Below are the code and all the weights of a small trained network. Each question names an input and a target symbol and asks about switching units off, where a switched-off unit gives its printed mean instead of its output.

import numpy as np


def w(rows, s, z=0):
    codes = np.array(rows[::2]) - 128.0
    scale = np.full(codes.shape[1], s)
    scale[-1] = z or s
    return codes * scale


def f(y):
    return y / 2 * (1 + np.tanh(0.7978845608 * (y + 0.044715 * y**3)))


def softmax(a):
    e = np.exp(a - a.max(-1, keepdims=True))
    return e / e.sum(-1, keepdims=True)


def log_softmax(a):
    a = a - a.max(-1, keepdims=True)
    return a - np.log(np.exp(a).sum(-1, keepdims=True))


def net(x, mask):
    ids = ['Ωβεζξπτ'.index(c) for c in x.split()]
    T = len(ids)
    res = E[ids] + P[:T]
    q, k, v = (res @ M[0].T for M in (Q, K, V))
    z = softmax(np.where(np.tri(T) > 0, q @ k.T / 4**0.5, -1e9)) @ v
    res = res + np.where(mask[0], z, O[0][:, -1]) @ O[0][:, :-1]
    y = f(res @ A[0][:, :-1].T + A[0][:, -1])
    res = res + np.where(mask[1:13], y, B[0][:, -1]) @ B[0][:, :-1]
    return log_softmax(res[-1] @ U[:, :-1].T + U[:, -1])


Q, K, V, O, A, B = {}, {}, {}, {}, {}, {}
E = w([
[96,149,119],'Ω',
[125,146,136],'β',
[81,154,110],'ε',
[149,140,153],'ζ',
[197,124,184],'ξ',
[66,154,107],'π',
[1,160,73],'τ',
],0.014)
P = w([
[99,178,252],'0',
[73,137,171],'1',
[184,173,69],'2',
[118,80,126],'3',
[54,143,162],'4',
[139,161,46],'5',
[105,92,99],'6',
[55,151,174],'7',
],0.016)
Q[0] = w([
[65,57,122],'h0',
[155,78,47],'h0',
[177,24,2],'h0',
[169,9,124],'h0',
],0.0096)
K[0] = w([
[46,157,106],'h0',
[186,152,2],'h0',
[137,57,2],'h0',
[121,142,59],'h0',
],0.0097)
V[0] = w([
[164,136,107],'h0',
[167,121,228],'h0',
[140,174,120],'h0',
[1,74,68],'h0',
],0.007)
O[0] = w([
[170,136,78,4],'h0',
[146,157,168,251],'h0',
[152,113,161,205],'h0',
[2,29,178,164],'h0',
],0.0095,0.002)
A[0] = w([
[222,144,27,2],'n0',
[207,114,145,130],'n1',
[72,51,255,125],'n2',
[75,178,59,227],'n3',
[166,166,61,136],'n4',
[194,83,164,74],'n5',
[165,226,64,101],'n6',
[80,19,195,83],'n7',
[58,126,72,191],'n8',
[44,143,97,124],'n9',
[134,116,174,100],'n10',
[137,208,130,136],'n11',
],0.012,0.0064)
B[0] = w([
[2,189,163,154],'n0',
[96,27,101,144],'n1',
[63,160,53,247],'n2',
[207,107,148,223],'n3',
[146,162,43,155],'n4',
[137,140,50,128],'n5',
[149,20,103,178],'n6',
[127,28,150,204],'n7',
[161,157,154,222],'n8',
[133,147,118,218],'n9',
[71,153,61,135],'n10',
[203,109,165,179],'n11',
],0.0081,0.013)
U = w([
[87,166,176,51],'Ω',
[125,99,255,92],'β',
[105,188,30,212],'ε',
[166,48,214,254],'ζ',
[215,14,85,132],'ξ',
[67,114,159,149],'π',
[12,55,84,10],'τ',
],0.0075,0.0035)

Each question gives the input, a string of symbols that net reads in full, and the target symbol t.
The units are the heads (4 rows each of Q, K, V and O) and the neurons (one row each of A and B). Each row of codes is followed by its name. A weight is (code - 128) times the scale printed after its matrix; where a second scale follows, it is the last column's (O, A, B and U).
mask holds one flag per unit, heads first, then neurons. A switched-off unit (its flag False) gives its mean, the last column of its rows in O or B, instead of its output. The means were averaged over made-up inputs and are rounded, as every weight is.
A unit's drop is (log p(t) with every unit on - log p(t) with that unit switched off) / (log p(t) with every unit on - log p(t) with every unit switched off).
The circuit of an input: a set's keep is (log p(t) with only the set's units on - log p(t) with every unit switched off) / (log p(t) with every unit on - log p(t) with every unit switched off). Starting from the 12 units with the biggest drops (on a tie, the unit counted first), units are removed one at a time, each time the one whose removal leaves the highest keep (on an exact tie, the one counted first), for as long as the keep stays at least 0.8.
units of the circuit, in order: the units of the circuit, biggest drop first
k most important neurons: the k neurons with the biggest drops, biggest first
drop when u is switched off: that unit's drop, to one decimal
input ε ζ ξ τ ε Ω, target ξ: units of the circuit, in order => n2, n6
input τ π π ζ β τ Ω, target τ: units of the circuit, in order => h0
input ζ ε β τ π, target ζ: units of the circuit, in order => h0, n2, n11
input ζ π π π τ, target ζ: units of the circuit, in order => h0, n2, n3
input ξ β ξ Ω Ω β ζ ξ, target ξ: units of the circuit, in order => h0, n6, n1
input τ τ τ β π τ ε ε, target τ: units of the circuit, in order => h0, n2
input ζ τ β ξ, target τ: 3 most important neurons => n3, n11, n8
input β τ π, target ξ: 3 most important neurons => n2, n6, n3
input τ Ω ξ ε ζ, target τ: 2 most important neurons => n2, n7
input τ ε ζ β ξ Ω Ω Ω, target τ: 3 most important neurons => n2, n7, n11
input β τ π τ π ε ε ε, target β: 3 most important neurons => n2, n4, n11
input ζ τ τ τ Ω ε τ ε, target ζ: 2 most important neurons => n2, n11
input β τ ζ τ Ω τ τ π, target β: 3 most important neurons => n2, n4, n11
input π ζ τ, target ξ: 3 most important neurons => n3, n2, n0
input ξ τ Ω ζ τ Ω π ε, target ξ: most important neuron => n6
input ε ζ τ, target ξ: 2 most important neurons => n3, n2
input τ Ω β Ω Ω ε, target ξ: 2 most important neurons => n2, n3
input τ β ξ τ π τ ξ β, target τ: drop when h0 is switched off => 1.0
input ζ β ζ τ τ τ ε, target τ: drop when h0 is switched off => 2.2
input τ ε ζ τ β Ω τ π, target τ: drop when n7 is switched off => 0.3
input ξ τ τ ξ, target τ: drop when n3 is switched off => 0.1
input ξ τ π τ π, target ξ: most important neuron => n6
